In the rows, zero is written as 128.
Each row of numbers belongs to one of the things below and depends on some of the facts about them. Some rows are named. Which thing is each other row?

Known rows:
[ 94 142 141 127  61 144 176  88 155  92 166 153 141 120 118 199 111  80
 165  84 159 123  97 112 127 152 194 123  95  89 102 105  66 101  67 136
 130  83  78 124 127] : funas
[ 87  68 108 192 139  73 162 119 163 105 103 161 170 114 115 105 123 126
 117 137 128 137 144 130  74 169 127  82 129 148 145 105 127 169 127 130
 100 124 128 116 170] : zoval
[ 95 105 124 134 140 171 126 106 158  99 113 103  94 106 131 136 137 123
 119  86  98 148 136 114  91 133  91 118 115 148 157 112 123 122 122 133
 111 103 146  74 138] : peroklun
[ 93 101 121 135 139 171 125 104 160  96 113 107  95 106 130 131 137 122
 119  89  95 146 139 117  87 135  85 115 117 151 158 112 127 126 119 131
 110 109 146  77 141] : pudim
[116 112 127 177 168 199 113 117 148 137  85  93 175 165 117 103 132 134
 160 147 176 168 167 136 146 174 160 135 131 119 137  85 136 106 102 110
 112 108 143  86 119] : trapa
[ 88 187 204 142 129 157 115  91 135 102 105 129 192 197  87 176 151 118
 159 117 139 153 117 135 136 143 212 119 141 103 107  84  72 106  81 137
 140  85 131  70 136] : klapim
[158 112 138 124 149 175 116 161 185  66 151 154 124 132 160  99 112 134
 113 132 126 159 140 146 123 127 138 107 107 168 146 107  67 151 109  75
  96 104 213 168 124] : tegasker
[107 152 154 120  86 145 142  99 134  92 146 152 164 151 105 177 134 106
 170 112 109 136 111 134 122 126 181 107 141 109 120  95  94 133  92 121
 153 106  97 108 140] : graram
[ 95  74 116 194 146  74 167 126 154 115 105 147 168 111 120 115 120 130
 117 130 138 143 136 125  88 164 143  94 121 144 147 109 114 157 138 131
  98 115 129 112 160] : groso
[ 96  73 114 194 145  75 167 126 155 114 105 149 166 112 118 115 120 131
 116 131 138 142 136 125  85 164 142  93 122 144 148 109 114 158 137 130
  97 115 129 111 161] : dupita
[100 111 101 143 119 147 166 111 168  83 170 156 124  99 175 132  82  93
 123  83 200 123 117 136 146 175 138 106  81 134 149  94  59  89  41 127
  61  81 170 163 102] : getruler
[ 95 118 105 130 138 148 116 112 157  62 147 171 158 137 149  96 112 114
 133 122 127 126 143 169 122 151 101  72 144 157 160  73 110 144  50 107
  94 120 193 150 134] : stobru
[ 95 146 143 117  79 145 135  92 142  80 145 165 168 154  98 166 136 101
 170 119  98 130 121 142 107 129 162  93 149 114 118  92 108 147  82 118
 155 116  98 110 154] : kluklan
[ 86  67 107 193 141  73 161 119 163 105 103 159 170 114 114 105 121 125
 117 136 129 137 143 130  75 169 127  82 128 148 146 107 127 167 128 130
 100 124 129 115 170] : sogitram
[115 118 144 122 164 110  93 131 122  82 146 127 152  93 180  86 122 136
 181  99 136 128 103 142 168 131 132 117 148 121 157  53  94 118  81 123
 101 117 196 169  90] : triner
[ 80  98 117 130 132 169 115  95 169  83 110 116 100 109 123 124 141 116
 123  94  84 139 143 118  76 139  73 104 125 149 153 108 138 138 110 132
 116 116 147  79 152] : matron
[ 74 115 175 220 198  89 139 115 158 126  53 122 199 165  99 114 140 145
 104 138 175 161 142 124 101 187 178 106 122 137 132  96  90 124 126 152
  83  91 167  66 154] : lelal
[113  76  73 153 121 190 122 113 160 110 118 129 160 131 121  88 122 115
 171 151 134 145 176 144 117 166 111 107 143 127 142  88 172 150  93  94
 130 139 115 121 140] : reflol
[163  55  94 165 131 183 163 116  89 134 134 108 151 136 138 118  71 136
 173 155 158 145 160 143 175 124 135 110 119 178 171  88 161 116 123  91
 100 123  85  72 108] : brusko
[ 84  60  99 202 117  73 208 115 180 119 127 152 142  76 135 136  95 102
 110 100 196 128 122 100  92 195 156 110  70 124 129 121  84 121 110 150
  71  90 106 128 143] : zope
[136  95 147 125 138 196 116 139 197  84 115 103  71 106 132 127 141 133
 106 102  83 167 143  95  76 118 106 134  92 160 139 136 101 146 161 100
 117 102 164  94 143] : skapes

Facts:
beluful | β silek
bepam | β silek
bibre | β bepam | φ 32
bitrutros | β kluklan | φ 631
botem | β vanek | φ 32
brimos | β silek
bririlo | β neges
brodi | β lidruk
brudom | β vefak | φ 963
brusko | β malor | φ 373
bubrom | β ladol | φ 631
bulo | β silek
buvak | β grasi | φ 32
daflos | β bepam | φ 963
danis | β grutus | φ 32
daplen | β zipla | φ 108
drarom | β silek
drezomos | β brimos | φ 32
dropevel | β bepam | φ 631
drorur | β zurul
droskifak | β plarem | φ 631
druklor | β drarom | φ 963
dupita | β bririlo | φ 32
fastukli | β luplan | φ 963
favatok | β vanek | φ 373
fegrer | β ladol | φ 373
fezan | β silek | φ 373
fibrok | β vanek | φ 108
flabe | β neges | φ 631
flarul | β flotril | φ 373
flustul | β kluklan
funas | β fudi
fupam | β plarem | φ 32
gagon | β zipla | φ 963
garepu | β fudi
getruler | β garepu | φ 449
grasi | β trifostem
grestom | β fudi | φ 631
grimo | β trifostem | φ 631
grobrus | β kluklan | φ 373
grogum | β garepu | φ 108
groso | β graram | φ 32
grutus | β lidruk
gunom | β brodi | φ 631
gusok | β brimos | φ 449
kikli | β trifostem
kisko | β neges | φ 32
klali | β klapim | φ 963
klegrin | β flotril | φ 963
kleplam | β grasi | φ 449
klisan | β bepam | φ 108
klomerun | β beluful | φ 631
ladol | β kluklan
lago | β drorur | φ 631
lasku | β fafludil | φ 32
lelal | β zipla | φ 32
lelober | β fafludil
luplan | β zurul
maklo | β neges | φ 373
malor | β fafludil
matron | β zurul | φ 963
megras | β silek | φ 108
mubre | β fudi
mugrak | β kikli | φ 373
nazar | β klapim
nedra | β klapim | φ 108
nuples | β seskur | φ 631
padrek | β lidruk | φ 631
pagrik | β kikli | φ 631
pebi | β drarom | φ 631
peroklun | β bririlo | φ 963
plarem | β seskur
pledros | β drorur | φ 32
plidrupler | β trifostem | φ 108
pliras | β kikli | φ 108
posok | β zipla | φ 449
pudim | β seskur | φ 963
pufum | β zipla | φ 373
rabon | β malor | φ 449
rakloklu | β silek | φ 963
reflol | β tikli | φ 373
rosotran | β trifostem
rubo | β seskur | φ 449
sikluzes | β lidruk
simor | β nazar | φ 449
siso | β nazar | φ 963
skapes | β grutus | φ 963
skaskubre | β beluful | φ 32
skilun | β garepu | φ 631
sogitram | β kluklan | φ 32
sorir | β lelober | φ 373
stazus | β vefak | φ 373
stobru | β tikli | φ 449
stofle | β fafludil
stutok | β bulo | φ 631
susir | β bulo | φ 32
taska | β stofle | φ 963
tebu | β seskur | φ 373
tedrol | β mubre | φ 631
tegasker | β brodi | φ 449
teplu | β lelober | φ 449
teskevi | β funas | φ 631
tigromu | β fafludil | φ 108
tikli | β zurul
tili | β bulo | φ 963
todrugres | β brodi | φ 373
tozak | β ladol | φ 32
trapa | β klapim | φ 373
trenekam | β vefak | φ 108
trifil | β drorur | φ 449
triner | β silek | φ 449
trosak | β kluklan | φ 108
trotin | β funas | φ 373
truful | β plarem | φ 449
vafluk | β grasi | φ 631
vanek | β graram
vefak | β lidruk
vegri | β bepam | φ 449
veni | β rosotran | φ 373
vetul | β drarom | φ 449
vubor | β lelober | φ 32
vugrasi | β klapim | φ 449
zadoskem | β brimos | φ 373
zavusas | β malor | φ 108
zedrar | β bulo | φ 373
zetrefer | β seskur | φ 32
zipla | β klapim
zogonun | β sikluzes | φ 373
zope | β garepu | φ 32
zoval | β flustul | φ 32
zunur | β garepu | φ 373

Rows to name:
No name comes twice in this set of rows, the named rows included.
[115 177  66 132 155 144 152 141 122 127 159 144 147 128 167 147 136 124
 109  90 129 162 124 188 133 139 131  99 162 123 200  96  86 122  83 110
 109 105 191 163 117]	kleplam
[123  84 136 142 140 165 151  99 110 104 124  98  93 114 137 152  98 133
 125  97 107 140 132 118 128 104  95 109 106 190 175 107 128 108 133 129
  92 100 121  37 124]	taska
[ 83 142 139 114  73 145 127  84 150  68 144 175 175 158  91 157 138  95
 173 125  87 123 126 144  96 135 151  83 157 113 112  87 120 159  71 118
 160 123  98 114 164]	drorur
[103 146 147 119  85 145 141  98 137  87 147 157 164 152 105 170 134 106
 167 114 105 136 115 138 116 127 171 101 144 114 122  95 100 140  88 119
 152 109  99 109 146]	seskur
[ 99 124  64 191 153  69 192 144 134 162 116 139 164 108 128 151 148 131
  97 107 125 167 129 149  78 160 150 104 152 114 181 123 111 154 154 135
 117 114 126 129 160]	buvak
[ 90 166 176 161 201 162  98 111 147  92  98 127 182 186 138 109 128 136
 115 120 179 154 138 163 156 165 160 103 133 149 152  68  66  92  56 128
  74  81 232 100 112]	posok
[122  52 125 201 145  69 192 120 107 119 116 146 165 119 126 128  82 140
 120 140 146 134 132 130 121 136 144  82 111 188 164 103 119 143 149 128
  77 111 105  73 147]	lasku
[101 145 144 118  81 145 140  96 138  85 146 160 165 152 103 170 134 103
 166 117 103 134 118 141 113 128 167  99 144 114 121  96 103 141  86 118
 152 111  98 110 150]	plarem
[ 92 136 135 129  52 144 189  85 163  95 173 155 134 111 124 203 105  72
 163  75 175 118  95 106 128 161 197 125  80  83  99 111  57  90  60 141
 120  75  71 127 122]	garepu
[ 86 189 209 143 132 158 115  90 135 103 102 128 193 200  87 177 152 117
 158 119 142 153 116 135 136 145 215 119 143 103 105  83  71 104  80 137
 139  83 133  68 136]	nazar

The same things again, as new rows of numbers:
Some things and their rows:
[191 149 158  98  76 123 101 162 157 107 166 127 115  63 124 124 130 185
  97 150  92 140 183 195 106 109 125 140 139 104] : veni
[177 149 160 121 124 107 119 135 116 123 132 153 125  51 111  98 135 178
  91 156  58 134 159 192 154  78 115 130  92 137] : tikli
[175 124 132 100 124 113  91 127 129 125 139 157 120  42 126 115 134 171
  96 160  80 149  88 203 104 113 134 124 105 133] : drarom
[178 148 140 139 118 126 110 128 138 115 129  85 122  70 115  83 136 179
  99 160  67 122 165 152 134  76 122 120  87 140] : trifil
[175 143 135 129 103 141  98 133 146 108 144  78 119  77 136 103 132 179
 101 156  88 111 161 148 110  89 129 117 101 130] : truful
[189 127 115  96 111 142  92 131 148 121 147 141 111  46 134 102 122 182
  98 159  89 142 116 197  79 114 110 133 130 112] : fezan
[189 142 165  89  90 138 127 116 132 113 162 135 108  46 144 115 114 213
  92 165 110 120 166 198  77 110 108 143 113 110] : brusko
[173 143 175  96 106 112 121 121 115 117 152 152 119  48 134 126 127 194
  90 162  93 128 146 203 115 101 131 132  93 131] : fafludil
[170 114 142 107 116 110  90 113 153 127 139 146 117  72 132  99 131 181
  97 146  94 124  63 202  89 120 138 116 130 126] : daflos
[189 145 144  65  80 177 101 145 104 113 154 152 113  76 157 108 121 164
  96 155  86 133 198 213 105  81 111 122 143  90] : zunur
[177 159 161 148 153 108 117 155 140 117 126 143 115  68 135  96 134 173
 113 158  71 122 175 195 151 101 107 128  95 130] : pledros
[175 139 165 107  94 128 117 107 133 107 153  84 114  65 143 118 125 202
  97 169 113 113 150 165  82 108 142 124  85 132] : teplu
[173 144 159  82 101 135 105 139  99 118 146 163 122  66 138 122 132 163
  92 155  77 137 164 212 135  83 133 120 112 118] : fudi
[160 146 133  83 132 108 105 140 130 126 155 170 119  60 122 121 128 183
  95 162  69 132 150 195 148  95 148 127  99 121] : klapim
[152 144 130 115 126 149 101 127 132 115 146 152 124  58 128 141 132 169
  86 146  82 120 142 201 140  81 128 135 123 133] : lidruk
[184 156 135  80 100 149 101 134 100 116 144 183 121 115 171 124 130 168
  99 153 101 138 176 180 120  57 113 122 124 119] : grestom
[174 135 145  89 134 119  84 143 116 136 169 143 110  71 119 129 126 171
 112 150  80 116 158 178 133  96 135 129  99 116] : nedra
[184 144 134  99 103 147 107 140 143 116 153 139 113  58 133 107 121 188
  94 156  85 127 170 193 107  96 108 137 130 108] : flarul
[169 119 149 107 114 111  95 114 151 125 140 145 118  76 132 101 131 182
  97 146  93 120  80 202  97 114 138 117 130 124] : rakloklu
[155 147 123  72 141 103 104 144 135 130 161 181 117  63 120 121 126 187
  96 166  65 132 151 193 156  99 158 126  96 117] : zipla
[171 142 173 127 115 105 122 121 141 124 132 142 123  82 117  83 133 188
  91 142  72 107 144 191 144  82 120 123 117 130] : fastukli

Rows to name:
No name comes twice in this set of rows, the named rows included.
[148 141 132  76 135  99 105 131 160 131 162 171 114  95 126 106 123 197
  98 153  77 105 136 192 147 103 164 118 120 109]	gagon
[173 151 187 116 129 111 124 134 135 109 151 140 107  63 162 131 124 197
 112 167 117 114 160 209  98 132 125 131  92 122]	vubor
[186 157 138  68  91 161  98 137  86 115 144 187 121 122 180 125 130 160
  99 152 102 139 188 186 119  52 114 116 130 113]	skilun
[151 157 120  93 170 104 100 165 161 123 158 173 106  81 145 124 124 181
 120 169  80 120 166 197 151 126 154 123 100 107]	lelal
[151 140 140  82 129 102 106 129 157 129 159 166 115  94 126 106 125 195
  96 151  79 106 136 193 143 102 159 119 122 111]	siso
[172 154 156 133 139 122 105 159 147 111 141 137 112  74 154 119 130 173
 116 155  92 115 169 195 126 115 117 125 109 120]	zetrefer
[187 145 142  71  85 170 103 143 111 114 154 150 113  72 152 108 121 168
  95 156  86 133 193 210 107  84 111 125 140  94]	trotin
[169 136 133  77 146 113  82 145 122 140 174 152 108  74 117 129 123 175
 114 154  76 116 160 176 142  98 145 128  95 112]	daplen
[145 142  97 135 123 183  87 115 158 103 144  84 122  78 135 140 132 165
  91 146  96 101 144 163 121  77 138 126 129 136]	tegasker
[176 119 109 114 118 132  77 119 152 116 137  92 116  60 132 104 134 169
 105 164  93 139  83 165  76 117 145 113 103 134]	vegri
[160 145 112  95 124 127  94 134 153 117 154 106 115  81 128 110 129 183
 103 166  81 120 154 156 126  97 160 116  96 122]	vugrasi
[154 140 145  88 124 105 107 127 154 127 157 161 116  92 127 105 125 193
  96 149  82 106 135 194 139 100 153 119 124 113]	klali
[163 157 101 114 127 164  97 120 134 113 144 172 122 106 159 147 130 175
  91 143 106 119 153 169 127  54 108 137 137 136]	padrek
[173 143 134 124 104 140  98 132 145 108 144  81 119  77 134 105 132 178
 101 157  88 114 159 153 110  91 133 118 102 130]	rubo
[174 142 179  95 105 110 124 117 113 117 153 152 118  47 134 127 126 198
  90 164  96 127 146 204 111 103 132 133  90 131]	stofle

Now the same things, written a new way:
Named rows:
[152 115 191 109 128 157 151 109 108 147 131  98 159  77 112 122 145 104
 121 122 108  81 120 121 132 163  98 141 161 150 125 154  95 118 115 125
 154 128 156 111  83 154  98 117 119 124  97 119 121 119 143 154] : kikli
[107 129  94 113 129  91 133 122 109 144  97 140  93 124 134 116 129 144
 124 101 126 115 107 113 143 155 115 112  94 154 129 121 135  89 144 107
 118 150 109 119 108 145  95 158 113 143 136 140  76 129  93  98] : nuples
[116 177 105 167 116  88 105 160 149 139  84 135 103 132  95 158  96 118
 152 100 149 100 144 161 137 199  98 131  25 115 133  89 155  68 110 157
 174  90  99 100  88  77 130 170 162 106 146 129  99 139  65  81] : dropevel
[106 153  51 122 160 123 102 111 112 128 143 158  85 150 186 157  86 185
 138 231 122 129 109  82 118  57 119 115 202  83  99 137 178 118 147 138
  82 104 195 131  83 183 113 104 163  83 110 101 167 212 131 168] : pufum
[130 131 107 113 116 121 112 116 136 124 130 130  98 138 133 121 119 183
 127 151 109 126 141 129 111 130 152 104 155  99 158 176 145 109 152 130
 122 158 156 157 120 156 129 133 121 114  91 118 190 131 130 134] : tebu
[136 116 164 103 132 125 152  97 100 170  96 117 134  46 123 122 155 102
 108 102 101  45 120 121 140 176  61 143 123 181 140 139 109  70 121 127
 147 126 152  85  41 161  46 130 115 119  89 136  79 126  88 124] : vafluk
[109 104  48 143 154 147 131 132 136 137 154 107  82 131 178 160 128 124
 143 181 133 123  62 104 147  35 119 147 165  66  61  74 150 176 131  99
  88  80 142 125  83 143 102  96 154 148 126 100  98 197 158 163] : simor
[130 102 113  95 148 105  59 126 116 159 156 152 162 142  72  89 146  88
 130 165 145 153 104 168 145  75 147 125 139 154 201 112  90 156  52 122
 103 151 131 127 207 186 113 135 124  46 143 122  89  89 104 129] : taska
[121 121 103 117 166 117  76 130  90  98 157 178 114 140 138 128  98  89
 131 217 163 128  95  94 175  59 130 126 241 112 110  97 135 130 106 132
  84  78 159 106 120 151  91 105 156  95 147 134  62 192 149 136] : siso
[134  88 153 116 121 118 138 148 125 126 132 124 134 134 129 109 137 123
 131 140 132 148 132 108 113 139 103 131 105 159 103 139 132 133 139 113
 144 148 128 137 131 125 141 102 110 129 152 165 147 128 162 135] : lidruk
[137  67 159 114 120 110 138 159 130 125 132 128 134 135 131 102 143 119
 130 147 135 158 139 103 105 134  88 134  87 173  95 142 141 135 146 110
 151 154 132 139 132 114 145  81 102 126 164 187 164 131 172 133] : vefak
[138  55 134 112 111  91 115 157 159 118 132 146 106 140 148 101 144 160
 121 182 119 162 179 114  69 111  86 128  84 160 130 178 181 113 170 130
 149 171 168 160 118 118 144  54 103  93 137 206 251 144 162 132] : stazus
[129 122 142 116 125 134 136 127 114 129 132 114 130 133 123 119 127 135
 133 123 129 130 114 116 133 148 134 121 139 132 117 140 115 132 131 111
 132 143 123 134 134 145 135 136 117 140 131 124 119 121 146 138] : vanek
[137 157 148 155 116 131 117 154 143 124 122 111 135 139  93 148 102 116
 152 123 143 122 139 150 130 178 125 131  92 102 119 118 128 118 107 145
 170 101 117 123 118  95 160 146 151 116 140 115 136 130 128 122] : drarom
[139 158 123 119 149 161 173 128 116 105 113 171 155 123 122 138 128 142
 108 103 107 136 127 113 133 117 129 115 157 143 144 112 127 175 132 122
 100 134 142 127 139  98 135 101 114 148 151 106 144  93 119 127] : dupita
[147 165  99 118 152 142 176 132  88  92 104 170 124 131  97 127 114 157
 111  96  87 146 107 117 181 126 176  72 163 105 152 141 107 164 159  82
 106 167 132 148 125  58 120 113  96 193 160  82 154  79 145  89] : zoval
[115 173 105 163 116  89 107 157 148 139  86 136 102 131  99 157  99 119
 149 100 148 100 142 156 137 197  99 130  31 119 134  90 155  69 111 154
 171  94 100 101  89  84 128 170 159 108 146 130  98 139  68  83] : klomerun
[128 114 119 117 155 116  80 132  98  99 155 168 119 137 124 119 109  89
 128 195 160 128 106 107 170  78 136 125 225 119 126 106 128 128 105 131
  95  93 148 113 130 144  96 112 146 101 142 140  71 170 146 127] : klali
[121 191 186 186 130 114 106 104 129 145 133  91 140 121 144 164  84  78
 115 112 141 141 155 169 133 121 140 141  59 102 107 142 118  95 122 157
 158  97 103 118 137  83 145 141 155 136 155 123 145 142 151 121] : megras
[106 130  90 111 128  90 133 121 106 142  96 139  86 124 130 114 127 149
 123  98 124 115 105 113 151 158 122 105  96 147 131 125 132  87 148 101
 116 156 106 123 107 143  93 160 109 151 136 137  76 125  97  94] : droskifak
[138 176 117 164 105 120  86 152 176 119 117 126 106 145  97 161  87 160
 152 149 132 113 176 176 104 170 135 124  91  65 161 147 164  89 118 177
 176 102 147 139 100  91 163 144 167  79 103 108 214 141 102 117] : zadoskem

Which thing is each row?
No name comes twice in this set of rows, the named rows included.
[102 172 145 156 161 117 118  77  89 152 147 113 130 123 198 157  88  96
 103 161 133 153 114 111 140  52 132 134 130 116  71 139 123 115 142 129
  99 104 129 114 130 141 114 117 147 142 157 121 117 182 170 152]	nedra
[113  53 122 111 121  61 135 163 132 139  98 157 103 126 150  94 154 119
 118 134 138 151 145  95 101 137  50 134  22 214 102 120 171  91 162 107
 142 161 120 122 106 107 111  81  94 119 180 226 137 142 126  96]	gunom
[135 162 116 149 110 119  94 142 164 121 122 126 107 142 110 150  99 164
 144 151 126 116 166 160 103 157 136 121 109  78 158 155 160  95 127 165
 159 118 151 144 107 114 153 139 155  87  99 114 206 138 108 124]	fezan
[133 152 218 145 140 137 137  63  97 166 140  81 161  69 162 141 124  69
  88 112 111 108 138 144 135 106 117 148 122 142 113 174  88  98 130 135
 140 119 134 110 109 136  92 117 125 145 119 129 132 134 165 148]	plidrupler
[124 208 186 203 125 112  96 117 142 143 128  90 142 124 129 179  72  71
 124 110 148 136 166 187 133 137 139 144  37  88 110 133 123  89 111 171
 177  77  98 113 128  58 156 147 169 129 159 118 154 144 144 112]	klisan
[169 146 191 109 152 192 194 103 105 131 112 148 193  46 107 143 153 101
  91 100  81  69 136 121 135 137  80 143 189 166 157 135  98 154 111 137
 130 111 186  96  70 111  87  73 115 128 106 100 149  89 117 149]	buvak
[159 118 178 105 121 155 133  91 127 150 129 107 139  60 122 128 146 141
 110 149  85  58 152 138 110 149  97 137 187 127 165 195 119  90 127 149
 153 134 200 125  52 173  81 103 124  91  45 115 194 128 121 159]	mugrak
[144 117 171 113 126 147 146 116 111 142 131 105 151 100 118 121 138 116
 127 123 116  99 119 119 131 156 109 134 153 143 121 148 103 124 120 122
 145 132 142 120 102 150 113 124 119 129 110 122 121 121 143 148]	trifostem
[159  73 163 127 121 179 160 111 147 159 142  59 132  43 120 136 182  83
 117 109  97  52 101 152 138 117  93 170 156 109 122 126  96 147 111 111
 151 103 153 115  45 136  66  92 120 152  64 111 119 124 150 158]	kleplam
[150 115 186 109 126 155 150 111 108 146 130  99 156  82 113 121 144 107
 122 122 111  87 120 121 131 161 100 139 159 148 125 153  97 119 117 124
 150 127 152 114  89 154 102 118 119 125 100 120 119 120 143 152]	rosotran

